[106 147 149 106 107] => 107

[137 148 111 143 120 149] => 120

[[130 128 102 129 129 129]
 [126 128 130 127 126 127]] => 129

[122 132 129 104 124 118] => 124

[[129 156 110 134 131 103 139]
 [144 121 130 143 152 138 140]
 [110 114 144 123 132 112 121]] => 131

[[124 129 131 127 125]
 [118 111 130 137 154]] => 125

[148 130 131 126 154 128 127] => 154
---
[140 117 146 150 121 126] 126
[116 123 150 124 122] 122
[142  98 139 132] 132
[101 138 116 142 107] 107
[153 153 152 102 104] 104
[133 139 146 123 152 138 134] 134
---
[105 130 124 144 121]	105

[[142 133 106 129 149 113]
 [145 116 116 122 145 104]]	116

[[133 148 155 106 139]
 [117 117 110 124 118]
 [128 141 151 143 136]]	128

[[119 151 145 127 123]
 [129 103 131 119 115]
 [111 150 138 116 119]]	111

[112 113 111 116 127 101]	113

[120 144 134 142 110 155]	144

[154 123 136 102 117]	154
---
[[126 125 109 102]
 [125 137 133 134]] | 125

[[110 115 129 136 111 144]
 [ 99 135 125 139 124 145]
 [112 129 125 135 107 131]] | 135

[[107 142 126 110 143]
 [104 145 127 107 146]] | 142

[[145 121 126 107 136]
 [149 133 135  99 134]] | 121

[[131 134 134 136 118 117]
 [127 110 124 103 143 123]] | 134

[[118 120 116 122]
 [156 154 105 103]] | 120

[[136 134 129 146 146]
 [135 136 130 147 147]
 [153 145 142 129 129]] | 136
---
Q:
[[130 114 138 128 114  99 104]
 [138 135 123 116 124 132 102]
 [143 136 136 121 121 126 102]]
A: 136

Q: [120 126 122 148 153]
A: 122

Q: [132 123 151 137 134 136]
A: 151

Q:
[[143 132 141 125]
 [102 116 129 110]]
A: 129

Q: [124 120 100 125 107]
A: 100

Q: [133 150 148 134 140]
A: 148

Q: [122 115 106 104 103 106 151]
A: 106

Q: [131 131 126 104  99 145]
A: 126
---
[142 149 153 132] >> 153
[118 100 104 127] >> 104
[157 153 145 106] >> 145
[151 143 129 111] >> 129
[118 142 100 152] >> 100
[111 109 141 150] >> 141
[140 154 128 135] >> 128
[109 134 126 100] >> 126
[103 128 137 136] >> 137
[133 118 153 151] >> 153
---
[[133 123 140 126 131 147 119 112 132 125 118 124 116 130 107]
 [141 121 144 141 115 112 127 120 126 132 143 140 124 139 123]
 [135 131 123 114 126 130 129 136 148 146 129 135 127 135 124]
 [126 122 137 123 126 140 129 119 139 113 127 121 119 133 106]
 [121 127 126 108 126 121 130 123 140 147 125 149 135 129 116]
 [125 122 131 124 126 133 131 125 136 118 133 122 122 129 113]
 [139 120 148 138 122 113 130 135 123 129 136 145 113 135 123]]
140

[[126 139 133 118 135 127 120 107 113]
 [146 120 130 130 117 135 142 131 116]
 [117 110 124 130 141 119 130 114 138]
 [129 133 131 138 130 123 133 135 126]
 [114 117 119 135 133 127 125 121 139]
 [143 125 122 143 131 126 135 136 121]
 [119 135 134 131 123 131 126 144 126]
 [140 139 141 133 139 130 130 114 114]
 [118 125 118 120 136 111 138 141 117]
 [145 120 127 123 126 130 139 127 100]]
133

[[148 117 106 128 146 143 126 111 121]
 [126 142 126 117 125 147 148 117 107]
 [117 126 147 149 117 107 129 146 143]
 [125 147 148 117 107 128 146 143 126]
 [117 104 126 142 126 117 125 147 148]
 [147 148 117 107 128 146 143 125 111]
 [105 126 142 126 117 125 147 148 117]
 [126 117 125 147 149 117 107 129 146]
 [135 118 104 125 142 126 117 125 147]
 [117 106 129 146 143 125 111 121 118]
 [142 127 117 125 147 149 117 107 129]]
106

[[139 140 133 128 140 156 135 141 126 141 137 124 149]
 [138 142 128 131 128 151 140 123 131 103 127 107 126]
 [105 149 128 131 125 127 142 149 127 103 150 101 119]
 [109 131 130 130 127 150 137 135 134 117 119 119 137]
 [140 124 128 130 128 102 125 136 118 146 133 143 135]
 [134 135 119 129 120 139 129 114 133 108 114 109 126]]
133

[[113 118 137 130 111 120 136 133 115 136 122 114 139]
 [141 142 118 133 134 135 129 121 140 119 124 141 119]
 [111 115 139 134 104 121 142 135 114 138 118 111 142]
 [134 120 114 128 128 132 128 122 134 120 122 128 118]
 [113 124 145 138 107 117 143 142 115 140 126 114 145]]
137

[[144 142 135 117 114 139 127 136 115]
 [106 151 132 131 129 125 109 145 153]
 [131 131 138 103 109 133 128 147 120]
 [149 107 126 116 115 134 144 131 112]
 [118 118 134 108 119 122 130 139 131]
 [133 130 129 137 129 134 127 118 129]
 [109 148 125 141 136 126 112 135 150]]
135

[[146 146 146 145 111 146 111 146 110 109]
 [105 105 105 106 150 105 150 104 151 152]
 [111 110 111 111 144 111 145 110 146 146]
 [145 146 145 145 111 145 111 146 110 110]
 [147 147 147 146 110 147 110 147 109 108]
 [109 109 109 109 147 109 147 108 148 148]
 [146 146 146 145 111 146 111 147 109 109]
 [147 147 147 147 110 147 109 148 108 108]
 [151 150 151 150 106 150 106 151 105 105]]
146
---
106  114  112  115  121 => 114

109  154  101  141  114  116 => 114

137  124  154  115  100 => 124

132  158  140  135 => 140

 98  156  157  130
155  113   99  137
=> 113

126  124  126  122  151
135  108  137  123  127
107  123  137  153   98
=> 108

117  119  130  126  156 => 126

146  118  152  105  130  154
116  107  144  118  112  120
127  108  144  148  142  111
=> 108

152  153  151  150  150  145  149
139  144  112  131  139  154  146
102  109  118  113  104  112  115
=> 109

126  108  125  143  101 => 125
---
[[108 138 135 130 138 123 118 111 127 123 117 126]
 [141 116 124 112 135 138 135 135 115 122 126 143]
 [115 131 144 129 116 127 135 130 122 125 121 106]
 [135 106 127 130 107 126 136 135 137 135 125 127]
 [131 115 132 114 131 130 131 115 127 116 108 118]
 [140 131 131 123 131 142 125 117 126 148 146 126]
 [134 122 149 146 129 124 126 139 127 112 134 125]
 [141 114 132 131 124 125 137 127 114 152 129 131]] Answer: 135

[[116 128 112 130 126 151 127]
 [117 140 121 147 140 154 134]
 [138 130 135 131 141 130 117]
 [121 129 120 122 125 138 126]
 [129 120 134 126 129 122 125]
 [120 128 116 143 126 125 123]
 [124 126 126 118 122 123 133]
 [136 134 129 135 122 129 135]
 [129 122 129 119 134 139 122]
 [135 122 137 122 136 128 119]
 [132 133 129 123 126 142 134]] Answer: 112

[[128 131 133 133 132 133 134 135 135 133]
 [127 133 133 130 119 106 106 118 126 129]
 [128 139 149 145 135 130 127 130 142 150]
 [138 134 128 121 117 118 121 126 134 140]
 [125 132 136 131 124 124 126 130 137 140]
 [136 131 123 131 134 124 124 133 129 126]
 [140 132 120 122 125 120 124 133 130 129]
 [120 123 128 122 121 129 131 125 127 128]] Answer: 133

[[112 126 120 137 146 129 119 151 135 131 145 126 103]
 [110 112 112 142 137 148 115 117 121 155 134 131 109]
 [108 133 149 155 112 102 143 132 120 132 105 145 101]
 [130 108 126 148 147 139 119 107 110 130 137 122 123]
 [145 128 122 104 104 119 148 106 118 104 101 130 138]
 [114 144 133 120 110 136 150 135 116 109 124 154 111]
 [114 131 113 142 142 105 102 108 143 154 155 113 130]
 [112 145 113 127 148 108 146 121 134 141 150 117 152]
 [122 103 147 103 142 144 146 134 146 127 150 153 114]
 [146 146 137 114 152 153 119 124 142 139 119 109 139]
 [113 150 106 105 136 139 128 105 121 106 137 109 119]] Answer: 120

[[121 139 137 128 126 138 133 120 127 131]
 [138 133 116 143 139 111 148 135 141 148]
 [122 138 125 131 122 149 118 122 139 117]
 [143 125 132 136 144 112 152 135 127 151]
 [122 139 119 134 122 148 117 123 144 116]
 [117 139 141 124 122 149 124 117 125 122]
 [144 124 116 140 139 128 130 137 143 131]
 [145 121 120 138 140 130 130 137 139 130]
 [128 137 125 135 131 127 138 127 136 137]
 [138 130 120 139 138 120 141 134 138 141]
 [124 139 128 132 126 138 129 123 135 128]
 [120 141 126 131 122 145 122 121 138 121]] Answer: 137

[[143 126 127 148 129 118 125 126 126]
 [110 139 118 155 110 122 155 110 112]
 [108 145 129 131 131 130 153 131 134]
 [115 136 117 158 110 119 152 110 111]
 [122 138 131 136 131 127 142 130 132]] Answer: 127
---
[[110 118 129 120 135 104]
 [149 143 126 142 125 143]
 [131 125 132 114 123 137]] yields 118

[138 135 102 115 125 133 127] yields 135

[149 103 131 153 129] yields 103

[116 110 121 145 152] yields 110

[153 137  99 100 101 139] yields 137

[109 104 114 107 107 108 110] yields 104

[[127 126 126 124 125 122 106]
 [128 127 125 127 125 133 128]
 [127 126 132 127 129 133 128]] yields 126
---
[[110 137 135 148 105 117 122]
 [150 119 103 136 119 129 144]
 [145 111 115 148 109 108  99]] ==> 105

[[129 121 127 150 124]
 [129 121 127 153 124]
 [129 121 127 153 124]] ==> 127

[[118 129 137 152]
 [118 129 139 153]
 [119 126 127 140]] ==> 129

[[127 128 128 119 155 127 128]
 [128 128 128 128 128 128 128]
 [138 147 147 131 129 121 146]] ==> 155

[[147 107 122 135 123]
 [127 139  99 151 115]
 [118 132 105 131 127]] ==> 122

[[111 105 141 126 108 128 138]
 [138 143 120 128 142 128 121]
 [143 147 117 129 146 128 119]] ==> 108
---
130	137	124	125	150	122 | 150
146	122	109	100	144 | 100
129	128	137	153	131	134 | 131
152	116	144	141	106	100	123 | 100
115	153	134	126	109	116 | 109
145	149	129	125	106 | 125
102	154	109	130	151	148 | 151
126	149	119	127	124	143 | 124
126	131	130	114	119	106	138 | 106
113	118	151	129	116	100 | 116
---
106,130,126,134,132 → 126

143,134,119,120,130
135,125,106,114,105
→ 119

110,151,103,128,124 → 103

141,123,110,157,117 → 110

125,138,137,123,135
153,153,127,136,126
→ 137

104,132,144,145,124 → 144

116,138,153,125,133 → 153
